Here is a tiny trained network, its code and every weight. The questions are about switching its units off for an input and a class, where a switched-off unit gives its printed mean instead of its output.

import numpy as np


def w(rows, s, z=0):
    codes = np.array(rows[::2]) - 128.0
    scale = np.full(codes.shape[1], s)
    scale[-1] = z or s
    return codes * scale


def norm(h):
    return h / np.sqrt((h * h).mean(-1, keepdims=True) + 1e-5)


def f(y):
    return y / 2 * (1 + np.tanh(0.7978845608 * (y + 0.044715 * y**3)))


def log_softmax(a):
    a = a - a.max(-1, keepdims=True)
    return a - np.log(np.exp(a).sum(-1, keepdims=True))


def net(x, mask):
    res = np.array(x, float).reshape(1, 4) / 4 @ E
    u = 0
    for l in range(4):
        y = f(norm(res) @ A[l][:, :-1].T + A[l][:, -1])
        res = res + np.where(mask[u : u + 16], y, B[l][:, -1]) @ B[l][:, :-1]
        u += 16
    return log_softmax(norm(res)[-1] @ U[:, :-1].T + U[:, -1])


A, B = {}, {}
E = w([
[157,156,131,175,234,58,131,81,15,131],'x0',
[139,135,119,90,136,136,128,118,126,64],'x1',
[188,1,52,152,112,94,51,104,143,117],'x2',
[128,129,128,128,129,127,129,129,128,127],'x3',
],0.00093)
A[0] = w([
[131,128,131,130,129,126,130,128,130,128,118],'0.n0',
[40,173,161,85,67,195,179,151,162,137,41],'0.n1',
[177,51,86,106,64,145,57,189,200,122,24],'0.n2',
[124,227,191,133,222,106,184,135,59,129,34],'0.n3',
[122,128,126,128,125,129,128,115,124,130,111],'0.n4',
[62,158,146,101,79,174,162,133,154,136,4],'0.n5',
[139,97,112,152,93,121,107,146,165,188,18],'0.n6',
[147,114,130,112,129,135,100,165,137,116,46],'0.n7',
[164,76,71,179,162,69,91,33,74,124,77],'0.n8',
[131,109,114,149,94,129,118,136,163,195,24],'0.n9',
[123,130,125,129,126,132,122,128,124,127,134],'0.n10',
[35,177,167,81,61,200,186,161,166,137,77],'0.n11',
[131,129,135,128,132,129,121,133,132,126,141],'0.n12',
[126,92,113,167,77,122,106,138,178,218,36],'0.n13',
[130,126,130,128,127,129,133,130,128,127,143],'0.n14',
[84,160,171,190,154,116,142,135,95,253,24],'0.n15',
],0.0018,0.00048)
B[0] = w([
[125,123,123,126,127,132,125,131,136,129,126],'0.n0',
[210,93,115,148,196,82,72,156,110,125,203],'0.n1',
[71,146,143,143,72,174,209,46,107,113,225],'0.n2',
[21,76,77,111,50,170,116,75,117,123,233],'0.n3',
[121,122,126,116,118,132,128,139,141,132,124],'0.n4',
[177,99,107,154,170,83,90,117,98,127,145],'0.n5',
[101,120,177,153,169,142,174,124,68,143,123],'0.n6',
[142,163,149,147,136,135,156,100,125,123,118],'0.n7',
[167,157,183,100,154,160,102,233,198,135,255],'0.n8',
[105,119,169,162,166,132,158,127,72,146,117],'0.n9',
[129,131,132,127,130,125,131,126,124,129,129],'0.n10',
[225,94,120,145,206,82,63,171,112,127,231],'0.n11',
[132,131,130,137,134,123,129,121,120,124,131],'0.n12',
[91,101,193,170,174,141,161,141,45,154,137],'0.n13',
[133,128,130,131,132,120,128,121,116,128,131],'0.n14',
[154,123,95,162,58,73,133,105,251,155,140],'0.n15',
],0.0014,0.0011)
A[1] = w([
[114,127,117,124,123,130,111,129,133,132,108],'1.n0',
[145,160,166,142,183,113,141,162,93,176,10],'1.n1',
[84,115,103,120,109,141,82,116,139,134,101],'1.n2',
[141,122,109,134,132,127,127,113,108,118,141],'1.n3',
[154,82,126,167,109,135,75,176,169,203,79],'1.n4',
[97,115,86,116,85,149,79,137,147,153,70],'1.n5',
[139,124,114,130,127,126,126,115,115,122,140],'1.n6',
[122,134,137,124,123,128,128,140,138,137,114],'1.n7',
[120,128,114,123,130,130,120,126,134,131,119],'1.n8',
[150,135,153,134,149,127,163,128,122,125,144],'1.n9',
[131,124,101,130,126,136,117,121,113,127,130],'1.n10',
[138,129,134,133,132,129,141,125,126,126,141],'1.n11',
[109,139,146,129,150,136,161,109,107,125,106],'1.n12',
[123,129,113,126,123,134,113,125,123,130,123],'1.n13',
[195,109,103,148,165,81,100,113,94,133,107],'1.n14',
[130,165,152,169,196,93,111,178,80,252,2],'1.n15',
],0.0019,0.00067)
B[1] = w([
[138,148,150,140,150,134,145,110,114,135,118],'1.n0',
[151,64,112,131,77,138,131,130,191,128,99],'1.n1',
[122,203,174,147,166,110,178,105,100,132,127],'1.n2',
[97,155,144,97,100,139,143,159,151,128,159],'1.n3',
[119,200,175,158,191,80,179,153,77,164,236],'1.n4',
[128,212,156,161,176,91,169,98,103,137,114],'1.n5',
[103,153,145,102,109,141,141,151,148,128,151],'1.n6',
[153,107,122,154,148,121,117,102,109,130,109],'1.n7',
[131,144,153,136,136,136,141,123,119,129,126],'1.n8',
[124,75,91,119,98,116,93,153,148,123,132],'1.n9',
[105,164,154,104,119,141,151,144,142,132,146],'1.n10',
[121,118,115,118,110,121,114,138,138,122,134],'1.n11',
[98,52,109,120,121,112,94,146,130,123,89],'1.n12',
[118,150,155,124,137,138,147,128,135,130,132],'1.n13',
[128,166,163,105,90,177,133,206,194,138,253],'1.n14',
[182,87,132,153,59,120,184,120,251,127,202],'1.n15',
],0.0013,0.00047)
A[2] = w([
[158,110,101,133,126,112,146,109,110,133,94],'2.n0',
[131,127,129,131,130,132,126,128,125,129,129],'2.n1',
[164,61,146,193,96,144,106,180,184,224,112],'2.n2',
[156,152,158,124,169,153,174,133,112,115,112],'2.n3',
[113,164,148,156,132,101,185,104,131,155,2],'2.n4',
[30,122,148,204,65,104,230,46,117,210,5],'2.n5',
[112,192,136,168,188,89,120,149,105,255,18],'2.n6',
[70,155,114,104,148,129,118,119,119,118,110],'2.n7',
[96,142,130,113,106,136,109,144,153,138,147],'2.n8',
[176,103,107,138,138,108,135,108,94,132,72],'2.n9',
[122,138,136,127,128,138,119,130,133,130,135],'2.n10',
[166,103,106,146,142,109,148,106,88,130,80],'2.n11',
[107,128,125,123,107,113,111,131,143,128,125],'2.n12',
[145,136,137,132,142,149,136,121,122,127,130],'2.n13',
[120,147,135,120,122,144,122,140,134,134,139],'2.n14',
[117,122,110,131,100,106,112,115,152,122,114],'2.n15',
],0.002,0.00078)
B[2] = w([
[100,168,154,108,106,163,146,147,152,131,117],'2.n0',
[123,122,128,121,124,124,130,132,131,129,129],'2.n1',
[93,182,168,139,168,114,175,141,62,146,244],'2.n2',
[147,44,100,130,111,100,98,144,140,127,126],'2.n3',
[143,113,99,124,100,122,90,123,159,118,77],'2.n4',
[120,87,87,98,102,197,7,160,148,113,165],'2.n5',
[159,133,107,148,77,95,160,101,199,124,131],'2.n6',
[112,90,117,135,159,82,129,131,93,140,126],'2.n7',
[155,116,115,162,159,102,108,100,102,128,134],'2.n8',
[96,150,144,108,98,169,140,157,168,134,119],'2.n9',
[147,101,119,153,143,110,111,112,112,125,131],'2.n10',
[91,155,147,100,100,163,146,159,159,133,115],'2.n11',
[136,155,135,149,147,131,121,113,118,126,126],'2.n12',
[133,86,118,134,118,112,117,129,128,119,131],'2.n13',
[153,94,116,158,148,102,106,109,110,123,132],'2.n14',
[122,192,160,131,131,156,132,115,127,135,125],'2.n15',
],0.0017,0.0011)
A[3] = w([
[186,72,79,183,154,111,67,103,82,152,142],'3.n0',
[119,152,135,101,108,153,132,164,142,136,144],'3.n1',
[151,87,107,144,145,103,126,108,116,128,92],'3.n2',
[216,91,186,76,163,163,178,183,79,44,32],'3.n3',
[11,139,135,206,29,134,173,25,124,197,25],'3.n4',
[182,158,116,95,154,116,97,152,128,91,2],'3.n5',
[168,141,151,99,143,136,95,156,125,85,13],'3.n6',
[109,171,143,121,121,152,145,134,149,127,181],'3.n7',
[132,123,125,143,138,125,140,107,125,126,127],'3.n8',
[127,116,126,139,140,119,148,106,125,124,125],'3.n9',
[140,153,152,162,153,53,142,186,138,186,74],'3.n10',
[119,123,130,119,129,121,126,136,117,130,121],'3.n11',
[70,89,69,43,36,185,116,29,124,39,111],'3.n12',
[251,40,169,178,48,171,136,214,220,189,11],'3.n13',
[202,196,108,58,174,87,79,159,143,56,29],'3.n14',
[135,117,117,149,146,120,122,106,102,133,121],'3.n15',
],0.0018,0.00054)
B[3] = w([
[79,182,167,81,82,171,164,191,179,133,154],'3.n0',
[130,92,116,180,152,92,100,99,119,140,131],'3.n1',
[118,189,146,86,105,178,150,150,145,118,127],'3.n2',
[139,115,37,105,75,135,62,107,253,142,230],'3.n3',
[130,51,57,29,98,200,13,171,178,87,133],'3.n4',
[110,87,131,123,135,186,91,151,132,139,153],'3.n5',
[127,87,93,116,137,167,90,117,167,118,148],'3.n6',
[155,76,117,153,129,73,108,115,94,145,132],'3.n7',
[135,140,143,100,111,136,138,146,122,121,126],'3.n8',
[137,149,144,95,113,139,136,146,120,116,125],'3.n9',
[205,187,155,133,126,97,173,128,160,91,173],'3.n10',
[119,129,116,135,136,125,128,136,130,109,129],'3.n11',
[205,196,188,182,150,38,237,119,137,156,247],'3.n12',
[86,196,145,86,216,87,161,117,21,87,196],'3.n13',
[83,33,123,106,148,228,68,177,102,146,223],'3.n14',
[117,142,135,89,109,142,152,167,138,110,130],'3.n15',
],0.0013,0.0012)
U = w([
[190,217,210,197,190,41,204,209,135,190,248],'0',
[176,52,65,43,189,225,15,188,192,67,194],'1',
[10,30,175,180,52,234,124,143,27,182,79],'2',
[219,85,138,141,42,143,248,6,173,48,82],'3',
[63,187,30,147,1,78,9,74,213,191,43],'4',
[35,189,77,64,188,67,146,37,3,64,49],'5',
],0.0068,0.0012)

Each question gives the input, the list of numbers given to net, and the class t.
The units are the neurons (one row each of A and B). Each row of codes is followed by its name. A weight is (code - 128) times the scale printed after its matrix; where a second scale follows, it is the last column's (A, B and U).
mask holds one flag per neuron, layer by layer. A switched-off neuron (its flag False) gives its mean, the last column of its row in B, instead of its output. The means were averaged over made-up inputs and are rounded, as every weight is.
A unit's drop is (log p(t) with every unit on - log p(t) with that unit switched off) / (log p(t) with every unit on - log p(t) with every unit switched off).
The circuit of an input: a set's keep is (log p(t) with only the set's units on - log p(t) with every unit switched off) / (log p(t) with every unit on - log p(t) with every unit switched off). Starting from the 12 units with the biggest drops (on a tie, the unit counted first), units are removed one at a time, each time the one whose removal leaves the highest keep (on an exact tie, the one counted first), for as long as the keep stays at least 0.8.
circuit, biggest first: the units of the circuit, biggest drop first
most important unit: the unit with the biggest drop
top k neurons: the k neurons with the biggest drops, biggest first
top k neurons in layer l: the k neurons of layer l with the biggest drops, biggest first
drop of u: that unit's drop, to one decimal
input [2,-7,0,-1], class 4: circuit, biggest first => (0.n15; 2.n5)
input [-3,2,5,-4], class 3: circuit, biggest first => (3.n12; 0.n2)
input [-6,1,7,5], class 3: circuit, biggest first => (0.n2; 3.n12; 3.n14)
input [-1,3,4,2], class 3: circuit, biggest first => (0.n2; 3.n12)
input [-4,-6,0,0], class 0: top 2 neurons => (0.n3; 0.n11)
input [0,8,2,4], class 3: circuit, biggest first => (0.n11; 3.n12)
input [-5,1,2,0], class 3: top 3 neurons => (0.n2; 3.n12; 3.n14)
input [-1,-7,8,4], class 2: top 3 neurons in layer 0 => (0.n2; 0.n11; 0.n1)
input [1,-3,0,-6], class 4: most important unit => 0.n11
input [-7,-8,2,1], class 2: top 2 neurons => (0.n2; 0.n8)
input [-8,1,-5,-6], class 1: top 3 neurons in layer 3 => (3.n12; 3.n3; 3.n14)
input [5,0,-4,8], class 4: top 2 neurons in layer 3 => (3.n13; 3.n4)
input [0,5,-8,4], class 1: top 2 neurons => (0.n11; 0.n2)
input [0,2,-7,-6], class 1: top 2 neurons => (0.n11; 0.n2)
input [-7,1,-5,3], class 1: most important unit => 3.n12
input [4,-4,0,2], class 4: top 3 neurons => (0.n3; 0.n11; 0.n1)
input [3,2,-6,8], class 5: top 2 neurons => (0.n3; 3.n3)
input [6,7,1,3], class 1: top 2 neurons => (0.n8; 0.n2)
input [1,-2,5,0], class 0: top 2 neurons => (0.n8; 0.n3)
input [3,0,5,7], class 0: most important unit => 0.n8
input [1,3,-6,5], class 5: top 2 neurons => (0.n3; 0.n8)
input [-6,8,2,4], class 3: top 2 neurons in layer 0 => (0.n2; 0.n8)
input [-1,-4,6,-1], class 2: top 2 neurons in layer 0 => (0.n2; 0.n11)
input [-8,-5,6,4], class 2: drop of 0.n4 => 0.0
input [-1,7,-5,1], class 1: drop of 0.n11 => 0.1
input [-5,-2,3,-5], class 2: drop of 0.n2 => 0.3
input [-5,3,7,4], class 3: most important unit => 3.n12
input [8,-4,-3,3], class 4: drop of 0.n3 => 0.2
